Below are the code and all the weights of a small trained network. Each question names an input and a target symbol and asks about switching units off, where a switched-off unit gives its printed mean instead of its output.

import numpy as np


def w(rows, s, z=0):
    codes = np.array(rows[::2]) - 128.0
    scale = np.full(codes.shape[1], s)
    scale[-1] = z or s
    return codes * scale


def norm(h):
    return h / np.sqrt((h * h).mean(-1, keepdims=True) + 1e-5)


def f(y):
    return y / 2 * (1 + np.tanh(0.7978845608 * (y + 0.044715 * y**3)))


def softmax(a):
    e = np.exp(a - a.max(-1, keepdims=True))
    return e / e.sum(-1, keepdims=True)


def log_softmax(a):
    a = a - a.max(-1, keepdims=True)
    return a - np.log(np.exp(a).sum(-1, keepdims=True))


def net(x, mask):
    ids = ['δελμστψω'.index(c) for c in x.split()]
    T = len(ids)
    res = E[ids] + P[:T]
    r = norm(res)
    for j in range(2):
        rows = slice(2 * j, 2 * j + 2)
        q, k, v = (r @ M[0][rows].T for M in (Q, K, V))
        z = softmax(np.where(np.tri(T) > 0, q @ k.T / 2**0.5, -1e9)) @ v
        o = O[0][rows]
        res = res + np.where(mask[j], z, o[:, -1]) @ o[:, :-1]
    y = f(norm(res) @ A[0][:, :-1].T + A[0][:, -1])
    res = res + np.where(mask[2:14], y, B[0][:, -1]) @ B[0][:, :-1]
    return log_softmax(norm(res)[-1] @ U[:, :-1].T + U[:, -1])


Q, K, V, O, A, B = {}, {}, {}, {}, {}, {}
E = w([
[224,232,75,152],'δ',
[92,150,137,187],'ε',
[126,96,173,144],'λ',
[99,9,104,146],'μ',
[15,121,164,15],'σ',
[150,84,206,73],'τ',
[147,78,205,82],'ψ',
[29,141,126,112],'ω',
],0.015)
P = w([
[67,62,144,182],'0',
[237,120,166,127],'1',
[254,143,156,132],'2',
[253,157,145,133],'3',
[250,167,136,134],'4',
[246,172,126,135],'5',
[232,159,94,132],'6',
],0.0038)
Q[0] = w([
[193,174,106,203],'h0',
[6,132,167,219],'h0',
[76,105,118,176],'h1',
[244,141,108,203],'h1',
],0.017)
K[0] = w([
[132,103,223,180],'h0',
[6,60,137,147],'h0',
[90,57,122,171],'h1',
[106,125,249,156],'h1',
],0.015)
V[0] = w([
[142,124,255,46],'h0',
[72,104,121,4],'h0',
[44,176,212,3],'h1',
[20,2,83,124],'h1',
],0.0061)
O[0] = w([
[105,178,92,175,255],'h0',
[102,181,254,139,165],'h0',
[74,31,148,97,179],'h1',
[148,198,187,203,177],'h1',
],0.0077,0.0051)
A[0] = w([
[3,95,121,149,124],'n0',
[68,117,142,77,233],'n1',
[153,138,122,170,83],'n2',
[106,95,68,139,90],'n3',
[170,110,104,126,178],'n4',
[133,217,62,49,192],'n5',
[172,20,197,85,218],'n6',
[64,184,147,130,116],'n7',
[66,64,162,22,2],'n8',
[211,125,165,141,138],'n9',
[132,21,226,47,123],'n10',
[67,139,89,120,114],'n11',
],0.013,0.003)
B[0] = w([
[165,78,98,105,192],'n0',
[155,173,86,132,193],'n1',
[98,127,91,128,168],'n2',
[119,144,112,92,127],'n3',
[135,117,92,135,161],'n4',
[251,148,156,161,145],'n5',
[134,158,219,182,252],'n6',
[158,114,177,77,184],'n7',
[74,245,108,121,210],'n8',
[127,126,97,87,205],'n9',
[121,24,98,151,254],'n10',
[165,111,133,106,128],'n11',
],0.022,0.0073)
U = w([
[204,182,91,121,252],'δ',
[113,38,180,187,134],'ε',
[114,140,143,104,7],'λ',
[156,196,215,82,23],'μ',
[11,153,148,56,66],'σ',
[69,104,7,153,205],'τ',
[66,213,123,217,113],'ψ',
[154,54,125,59,175],'ω',
],0.014,0.0029)

Each question gives the input, a string of symbols that net reads in full, and the target symbol t.
The units are the heads (2 rows each of Q, K, V and O) and the neurons (one row each of A and B). Each row of codes is followed by its name. A weight is (code - 128) times the scale printed after its matrix; where a second scale follows, it is the last column's (O, A, B and U).
mask holds one flag per unit, heads first, then neurons. A switched-off unit (its flag False) gives its mean, the last column of its rows in O or B, instead of its output. The means were averaged over made-up inputs and are rounded, as every weight is.
A unit's drop is (log p(t) with every unit on - log p(t) with that unit switched off) / (log p(t) with every unit on - log p(t) with every unit switched off).
The circuit of an input: a set's keep is (log p(t) with only the set's units on - log p(t) with every unit switched off) / (log p(t) with every unit on - log p(t) with every unit switched off). Starting from the 12 units with the biggest drops (on a tie, the unit counted first), units are removed one at a time, each time the one whose removal leaves the highest keep (on an exact tie, the one counted first), for as long as the keep stays at least 0.8.
circuit, biggest first: the units of the circuit, biggest drop first
k most important neurons: the k neurons with the biggest drops, biggest first
drop when u is switched off: that unit's drop, to one decimal
input λ μ μ, target ψ: circuit, biggest first : [h1]
input τ λ ε, target ω: circuit, biggest first : [n8; n6]
input ε λ ε τ λ λ, target τ: circuit, biggest first : [h0; h1; n5]
input μ λ ε δ λ μ, target ψ: circuit, biggest first : [h1; n10]
input μ μ λ λ μ ε, target σ: 3 most important neurons : [n10; n5; n6]
input λ λ λ λ, target τ: circuit, biggest first : [h0; h1; n6]
input τ ε ε, target ω: 3 most important neurons : [n8; n6; n7]
input δ λ σ σ λ ε, target δ: 3 most important neurons : [n10; n6; n8]
input σ λ ψ μ δ ε, target μ: circuit, biggest first : [n10; n7]
input σ λ ε ω, target ω: 3 most important neurons : [n0; n7; n6]
input λ ψ λ, target ψ: 2 most important neurons : [n0; n10]
input δ ψ λ δ ε, target δ: 3 most important neurons : [n10; n5; n6]
input ε ε λ σ ε τ τ, target ψ: 2 most important neurons : [n8; n6]
input τ σ σ τ λ ω, target ω: circuit, biggest first : [n0]
input ε λ ω ε, target τ: drop when n6 is switched off : 0.7
input σ σ λ λ μ ω ε, target μ: drop when n7 is switched off : 0.5
input ε τ δ τ ε τ ε, target τ: drop when h0 is switched off : 2.3
